Here is a tiny trained network, its code and every weight. The questions are about switching its units off for an input and a class, where a switched-off unit gives its printed mean instead of its output.

import numpy as np


def w(rows, s, z=0):
    codes = np.array(rows[::2]) - 128.0
    scale = np.full(codes.shape[1], s)
    scale[-1] = z or s
    return codes * scale


def f(y):
    return np.maximum(y, 0)


def log_softmax(a):
    a = a - a.max(-1, keepdims=True)
    return a - np.log(np.exp(a).sum(-1, keepdims=True))


def net(x, mask):
    res = np.array(x, float).reshape(1, 3) / 4 @ E
    y = f(res @ A[0][:, :-1].T + A[0][:, -1])
    res = res + np.where(mask, y, B[0][:, -1]) @ B[0][:, :-1]
    return log_softmax(res[-1] @ U[:, :-1].T + U[:, -1])


A, B = {}, {}
E = w([
[168,50,187,190,218,62,123,156,80],'x0',
[180,77,41,6,173,189,161,136,29],'x1',
[108,22,136,146,148,213,241,248,83],'x2',
],0.012)
A[0] = w([
[98,108,146,188,150,134,186,169,85,109],'neuron 1',
[61,94,110,99,104,181,243,153,133,191],'neuron 2',
[72,166,80,136,153,201,220,157,112,171],'neuron 3',
[173,123,64,47,115,118,82,69,132,216],'neuron 4',
[195,59,95,105,219,182,178,188,115,255],'neuron 5',
[145,121,194,204,203,74,98,174,138,233],'neuron 6',
[199,180,4,69,74,192,121,163,120,147],'neuron 7',
],0.011,0.0053)
B[0] = w([
[214,88,186,147,156,207,115,252,172,192],'neuron 1',
[83,14,100,99,28,181,152,101,148,212],'neuron 2',
[141,84,159,68,10,164,226,82,151,194],'neuron 3',
[115,215,68,94,207,109,68,68,88,209],'neuron 4',
[67,95,82,178,180,209,177,156,43,252],'neuron 5',
[175,88,178,254,136,128,70,105,154,232],'neuron 6',
[168,126,141,8,185,201,56,196,131,210],'neuron 7',
],0.0096,0.022)
U = w([
[105,206,212,174,62,27,57,3,191,252],'0',
[183,78,62,153,254,119,94,63,66,122],'1',
[174,74,89,98,94,74,116,146,92,37],'2',
[87,79,138,93,19,184,145,105,230,184],'3',
[96,42,73,62,141,208,197,161,79,46],'4',
[135,204,56,11,216,173,65,109,130,196],'5',
[148,40,178,205,169,177,140,216,140,122],'6',
[139,119,132,78,180,104,173,150,152,22],'7',
],0.0099,0.0039)

Each question gives the input, the list of numbers given to net, and the class t.
The units are the neurons (one row each of A and B). Each row of codes is followed by its name. A weight is (code - 128) times the scale printed after its matrix; where a second scale follows, it is the last column's (A, B and U).
mask holds one flag per neuron, in row order. A switched-off neuron (its flag False) gives its mean, the last column of its row in B, instead of its output. The means were averaged over made-up inputs and are rounded, as every weight is.
A unit's drop is (log p(t) with every unit on - log p(t) with that unit switched off) / (log p(t) with every unit on - log p(t) with every unit switched off).
The circuit of an input: a set's keep is (log p(t) with only the set's units on - log p(t) with every unit switched off) / (log p(t) with every unit on - log p(t) with every unit switched off). Starting from all 7 units, units are removed one at a time, each time the one whose removal leaves the highest keep (on an exact tie, the one counted first), for as long as the keep stays at least 0.8.
units of the circuit, in order: the units of the circuit, biggest drop first
top k neurons: the k neurons with the biggest drops, biggest first
drop of u: that unit's drop, to one decimal
input [7,5,3], class 6: units of the circuit, in order => neuron 1
input [-4,-3,7], class 3: top 2 neurons => neuron 3; neuron 2
input [-3,-2,5], class 3: units of the circuit, in order => neuron 3; neuron 2
input [-8,-1,5], class 3: top 2 neurons => neuron 3; neuron 5
input [-5,0,1], class 3: top 2 neurons => neuron 5; neuron 3
input [-2,-6,7], class 3: top 2 neurons => neuron 2; neuron 3
input [3,0,-5], class 0: top 2 neurons => neuron 5; neuron 7
input [-6,-4,-7], class 5: top 2 neurons => neuron 6; neuron 4
input [-6,0,2], class 3: top 2 neurons => neuron 5; neuron 3
input [-8,-2,7], class 3: top 2 neurons => neuron 3; neuron 2
input [3,4,-1], class 1: top 2 neurons => neuron 2; neuron 3
input [-2,-3,-2], class 0: top 2 neurons => neuron 5; neuron 7
input [-4,-1,2], class 3: drop of neuron 5 => 0.7
input [7,-4,-3], class 0: units of the circuit, in order => neuron 5
input [-4,-8,4], class 3: drop of neuron 5 => 0.3
